Below are the code and all the weights of a small trained network. Each question names an input and a target symbol and asks about switching units off, where a switched-off unit gives its printed mean instead of its output.

import numpy as np


def w(rows, s, z=0):
    codes = np.array(rows[::2]) - 128.0
    scale = np.full(codes.shape[1], s)
    scale[-1] = z or s
    return codes * scale


def f(y):
    return y / 2 * (1 + np.tanh(0.7978845608 * (y + 0.044715 * y**3)))


def softmax(a):
    e = np.exp(a - a.max(-1, keepdims=True))
    return e / e.sum(-1, keepdims=True)


def log_softmax(a):
    a = a - a.max(-1, keepdims=True)
    return a - np.log(np.exp(a).sum(-1, keepdims=True))


def net(x, mask):
    ids = ['Ωβγεζμστ'.index(c) for c in x.split()]
    T = len(ids)
    res = E[ids] + P[:T]
    r = res
    for j in range(2):
        rows = slice(4 * j, 4 * j + 4)
        q, k, v = (r @ M[0][rows].T for M in (Q, K, V))
        z = softmax(np.where(np.tri(T) > 0, q @ k.T / 4**0.5, -1e9)) @ v
        o = O[0][rows]
        res = res + np.where(mask[j], z, o[:, -1]) @ o[:, :-1]
    y = f(res @ A[0][:, :-1].T + A[0][:, -1])
    res = res + np.where(mask[2:6], y, B[0][:, -1]) @ B[0][:, :-1]
    return log_softmax(res[-1] @ U[:, :-1].T + U[:, -1])


Q, K, V, O, A, B = {}, {}, {}, {}, {}, {}
E = w([
[148,67,181],'Ω',
[148,84,161],'β',
[8,87,190],'γ',
[92,80,185],'ε',
[173,67,76],'ζ',
[72,154,107],'μ',
[100,131,128],'σ',
[32,124,153],'τ',
],0.015)
P = w([
[145,254,203],'0',
[143,118,93],'1',
[76,109,159],'2',
[199,188,48],'3',
[67,84,194],'4',
[136,183,105],'5',
],0.0087)
Q[0] = w([
[125,127,104],'H1',
[155,251,39],'H1',
[162,86,199],'H1',
[30,143,202],'H1',
[127,77,118],'H2',
[79,164,114],'H2',
[72,93,108],'H2',
[68,77,116],'H2',
],0.013)
K[0] = w([
[144,120,188],'H1',
[34,21,35],'H1',
[36,87,170],'H1',
[153,157,184],'H1',
[67,129,157],'H2',
[146,186,61],'H2',
[79,161,170],'H2',
[4,205,177],'H2',
],0.011)
V[0] = w([
[219,173,118],'H1',
[48,149,100],'H1',
[128,94,208],'H1',
[134,208,35],'H1',
[100,186,123],'H2',
[83,230,2],'H2',
[126,236,217],'H2',
[66,190,83],'H2',
],0.0092)
O[0] = w([
[144,250,170,77],'H1',
[75,51,148,165],'H1',
[100,180,76,198],'H1',
[182,79,184,64],'H1',
[113,95,140,172],'H2',
[163,85,181,78],'H2',
[57,71,123,255],'H2',
[122,70,190,170],'H2',
],0.013,0.0057)
A[0] = w([
[69,214,229,254],'N1',
[148,110,89,176],'N2',
[35,82,253,194],'N3',
[76,57,34,116],'N4',
],0.0072,0.0025)
B[0] = w([
[187,138,42,162],'N1',
[24,29,116,131],'N2',
[234,120,115,251],'N3',
[50,216,254,218],'N4',
],0.0075,0.015)
U = w([
[78,174,11,105],'Ω',
[141,211,86,171],'β',
[31,168,232,3],'γ',
[50,207,165,143],'ε',
[222,108,3,243],'ζ',
[198,35,156,118],'μ',
[168,108,134,216],'σ',
[83,86,230,144],'τ',
],0.005,0.0043)

Each question gives the input, a string of symbols that net reads in full, and the target symbol t.
The units are the heads (4 rows each of Q, K, V and O) and the neurons (one row each of A and B). Each row of codes is followed by its name. A weight is (code - 128) times the scale printed after its matrix; where a second scale follows, it is the last column's (O, A, B and U).
mask holds one flag per unit, heads first, then neurons. A switched-off unit (its flag False) gives its mean, the last column of its rows in O or B, instead of its output. The means were averaged over made-up inputs and are rounded, as every weight is.
A unit's drop is (log p(t) with every unit on - log p(t) with that unit switched off) / (log p(t) with every unit on - log p(t) with every unit switched off).
The circuit of an input: a set's keep is (log p(t) with only the set's units on - log p(t) with every unit switched off) / (log p(t) with every unit on - log p(t) with every unit switched off). Starting from all 6 units, units are removed one at a time, each time the one whose removal leaves the highest keep (on an exact tie, the one counted first), for as long as the keep stays at least 0.8.
units of the circuit, in order: the units of the circuit, biggest drop first
unit that matters most: the unit with the biggest drop
k most important neurons: the k neurons with the biggest drops, biggest first
which heads matter: for each layer, one digit per head in row order, 1 if its drop is at least 0.15 and else 0, layers parted by /
drop when u is switched off: that unit's drop, to one decimal
input τ ε μ μ, target μ: units of the circuit, in order -> (H2; H1)
input Ω μ ε σ β, target Ω: units of the circuit, in order -> (H1; H2; N4)
input τ τ μ, target τ: which heads matter -> 11
input ζ ζ γ, target ζ: which heads matter -> 10
input β γ Ω γ, target Ω: which heads matter -> 11
input γ ε γ ε, target γ: unit that matters most -> N4
input μ μ τ σ γ, target μ: units of the circuit, in order -> (H1; N3)
input μ β γ, target μ: which heads matter -> 10
input τ ε ζ, target τ: which heads matter -> 01
input Ω γ τ, target Ω: which heads matter -> 10
input μ ζ β, target μ: which heads matter -> 11
input Ω ζ β, target Ω: which heads matter -> 11
input μ ε ε Ω ε, target μ: units of the circuit, in order -> (H1; N3)
input ζ β τ, target ζ: 3 most important neurons -> (N4; N1; N3)
input μ Ω γ τ, target τ: unit that matters most -> H2
input γ Ω τ ζ ζ, target γ: which heads matter -> 10
input ε τ Ω, target ε: 2 most important neurons -> (N3; N4)
input γ ζ Ω, target γ: 2 most important neurons -> (N4; N1)
input ε Ω ζ, target ε: 3 most important neurons -> (N4; N3; N1)
input ε ζ β Ω β, target ε: unit that matters most -> H2
input Ω τ γ, target Ω: 2 most important neurons -> (N1; N4)
input Ω Ω β γ μ, target Ω: drop when N1 is switched off -> 0.2
input γ β Ω, target γ: drop when N4 is switched off -> 1.0
input ε Ω ζ γ Ω, target ε: drop when H2 is switched off -> 0.4
input ε σ β, target ε: drop when H1 is switched off -> 0.4
